Below is a small trained network, with its code and all its weights. Each question gives an input and a class and asks what happens when units are switched off, that is, made to give their printed mean instead of their output.

import numpy as np


def w(rows, s, z=0):
    codes = np.array(rows[::2]) - 128.0
    scale = np.full(codes.shape[1], s)
    scale[-1] = z or s
    return codes * scale


def norm(h):
    return h / np.sqrt((h * h).mean(-1, keepdims=True) + 1e-5)


def f(y):
    return np.maximum(y, 0)


def log_softmax(a):
    a = a - a.max(-1, keepdims=True)
    return a - np.log(np.exp(a).sum(-1, keepdims=True))


def net(x, mask):
    res = np.array(x, float).reshape(1, 4) / 4 @ E
    u = 0
    for l in range(2):
        y = f(norm(res) @ A[l][:, :-1].T + A[l][:, -1])
        res = res + np.where(mask[u : u + 10], y, B[l][:, -1]) @ B[l][:, :-1]
        u += 10
    return log_softmax(norm(res)[-1] @ U[:, :-1].T + U[:, -1])


A, B = {}, {}
E = w([
[91,2,181,125,205,202,23],'x0',
[135,133,101,249,166,113,105],'x1',
[37,202,136,148,122,217,133],'x2',
[171,175,179,141,9,145,15],'x3',
],0.005)
A[0] = w([
[94,146,97,134,88,84,144,249],'0.n1',
[166,147,144,116,162,135,162,97],'0.n2',
[69,121,90,151,33,171,103,106],'0.n3',
[173,74,121,115,158,97,70,126],'0.n4',
[143,141,66,181,199,132,127,111],'0.n5',
[137,122,141,198,139,125,108,77],'0.n6',
[100,108,173,57,151,117,136,105],'0.n7',
[127,129,94,254,131,102,137,2],'0.n8',
[64,168,166,119,178,140,89,139],'0.n9',
[123,134,134,71,92,116,152,101],'0.n10',
],0.0074,0.0045)
B[0] = w([
[142,15,182,170,94,217,151,254],'0.n1',
[94,103,165,170,121,144,117,145],'0.n2',
[160,121,157,115,210,85,163,193],'0.n3',
[175,125,173,134,177,173,177,200],'0.n4',
[117,138,87,81,105,128,48,196],'0.n5',
[136,132,82,73,146,141,85,166],'0.n6',
[126,128,73,134,129,138,63,181],'0.n7',
[182,184,2,112,193,166,87,181],'0.n8',
[221,123,178,134,169,156,190,200],'0.n9',
[154,163,20,111,155,167,61,174],'0.n10',
],0.0059,0.0048)
A[1] = w([
[11,85,41,143,197,70,205,58],'1.n1',
[206,68,104,84,131,34,128,126],'1.n2',
[128,179,148,219,120,112,32,174],'1.n3',
[112,166,70,143,98,86,198,102],'1.n4',
[45,219,141,125,162,193,151,77],'1.n5',
[143,140,174,10,97,149,139,160],'1.n6',
[183,57,139,123,172,230,107,171],'1.n7',
[162,220,81,135,55,68,190,134],'1.n8',
[73,131,100,2,107,126,112,2],'1.n9',
[153,173,183,136,37,94,47,116],'1.n10',
],0.0081,0.0028)
B[1] = w([
[128,169,166,52,51,3,92,166],'1.n1',
[155,222,193,175,205,207,150,174],'1.n2',
[145,112,79,60,166,61,138,172],'1.n3',
[70,60,146,127,126,151,82,151],'1.n4',
[254,127,203,153,206,113,134,162],'1.n5',
[148,114,53,197,201,65,99,176],'1.n6',
[78,139,105,131,30,131,150,248],'1.n7',
[61,30,147,122,102,225,51,168],'1.n8',
[186,155,32,168,144,86,40,143],'1.n9',
[59,146,144,78,168,39,212,168],'1.n10',
],0.0077,0.011)
U = w([
[74,22,165,124,96,170,103,134],'0',
[110,160,160,70,128,8,157,252],'1',
[177,147,18,141,173,109,75,129],'2',
[204,164,216,159,178,158,180,162],'3',
[96,193,86,141,57,140,188,6],'4',
],0.017,0.0027)

Each question gives the input, the list of numbers given to net, and the class t.
The units are the neurons (one row each of A and B). Each row of codes is followed by its name. A weight is (code - 128) times the scale printed after its matrix; where a second scale follows, it is the last column's (A, B and U).
mask holds one flag per neuron, layer by layer. A switched-off neuron (its flag False) gives its mean, the last column of its row in B, instead of its output. The means were averaged over made-up inputs and are rounded, as every weight is.
A unit's drop is (log p(t) with every unit on - log p(t) with that unit switched off) / (log p(t) with every unit on - log p(t) with every unit switched off).
The circuit of an input: a set's keep is (log p(t) with only the set's units on - log p(t) with every unit switched off) / (log p(t) with every unit on - log p(t) with every unit switched off). Starting from the 12 units with the biggest drops (on a tie, the unit counted first), units are removed one at a time, each time the one whose removal leaves the highest keep (on an exact tie, the one counted first), for as long as the keep stays at least 0.8.
circuit, biggest first: the units of the circuit, biggest drop first
top k neurons: the k neurons with the biggest drops, biggest first
top k neurons in layer l: the k neurons of layer l with the biggest drops, biggest first
input [-1,-8,-3,7], class 2: circuit, biggest first => (1.n6)
input [-7,-5,6,-2], class 0: top 3 neurons in layer 1 => (1.n8, 1.n4, 1.n2)
input [0,2,6,6], class 1: top 3 neurons in layer 1 => (1.n3, 1.n10, 1.n2)
input [-5,-1,5,-4], class 0: circuit, biggest first => (1.n4, 1.n8)
input [6,5,-6,-7], class 1: circuit, biggest first => (0.n1, 1.n1)
input [1,6,-7,-4], class 3: top 2 neurons in layer 0 => (0.n4, 0.n10)
input [6,-7,-3,-1], class 2: top 3 neurons in layer 1 => (1.n6, 1.n9, 1.n8)
input [-8,8,-6,-5], class 0: circuit, biggest first => (1.n8, 1.n4)
input [2,0,1,-5], class 1: top 2 neurons => (1.n1, 0.n1)
input [-3,-4,-1,-3], class 2: top 4 neurons => (0.n10, 0.n9, 0.n4, 1.n9)
input [0,-5,8,7], class 3: top 2 neurons => (1.n5, 1.n1)
input [-4,8,0,8], class 1: top 2 neurons => (1.n10, 1.n3)
input [6,-1,-3,8], class 1: circuit, biggest first => (0.n1, 1.n10)
input [-1,-7,0,-6], class 2: circuit, biggest first => (1.n9)
input [-6,6,3,-7], class 1: top 2 neurons => (1.n1, 1.n7)
input [2,-7,-8,3], class 3: top 2 neurons => (1.n2, 0.n4)
input [-3,-4,5,1], class 3: top 3 neurons => (1.n5, 0.n5, 0.n1)
input [6,0,-8,-1], class 3: top 3 neurons => (1.n2, 0.n1, 1.n8)
input [-6,3,-5,-6], class 0: top 2 neurons => (1.n8, 1.n4)
input [1,0,-3,-5], class 1: circuit, biggest first => (1.n1)
input [3,3,3,-3], class 4: top 2 neurons => (1.n7, 0.n9)
input [-6,5,7,-3], class 3: top 2 neurons => (1.n5, 1.n7)
input [6,2,-5,-8], class 1: top 3 neurons => (1.n1, 0.n1, 1.n8)
input [-1,3,6,4], class 3: top 2 neurons in layer 1 => (1.n5, 1.n1)
input [-8,-3,-2,8], class 0: top 2 neurons => (1.n8, 1.n1)
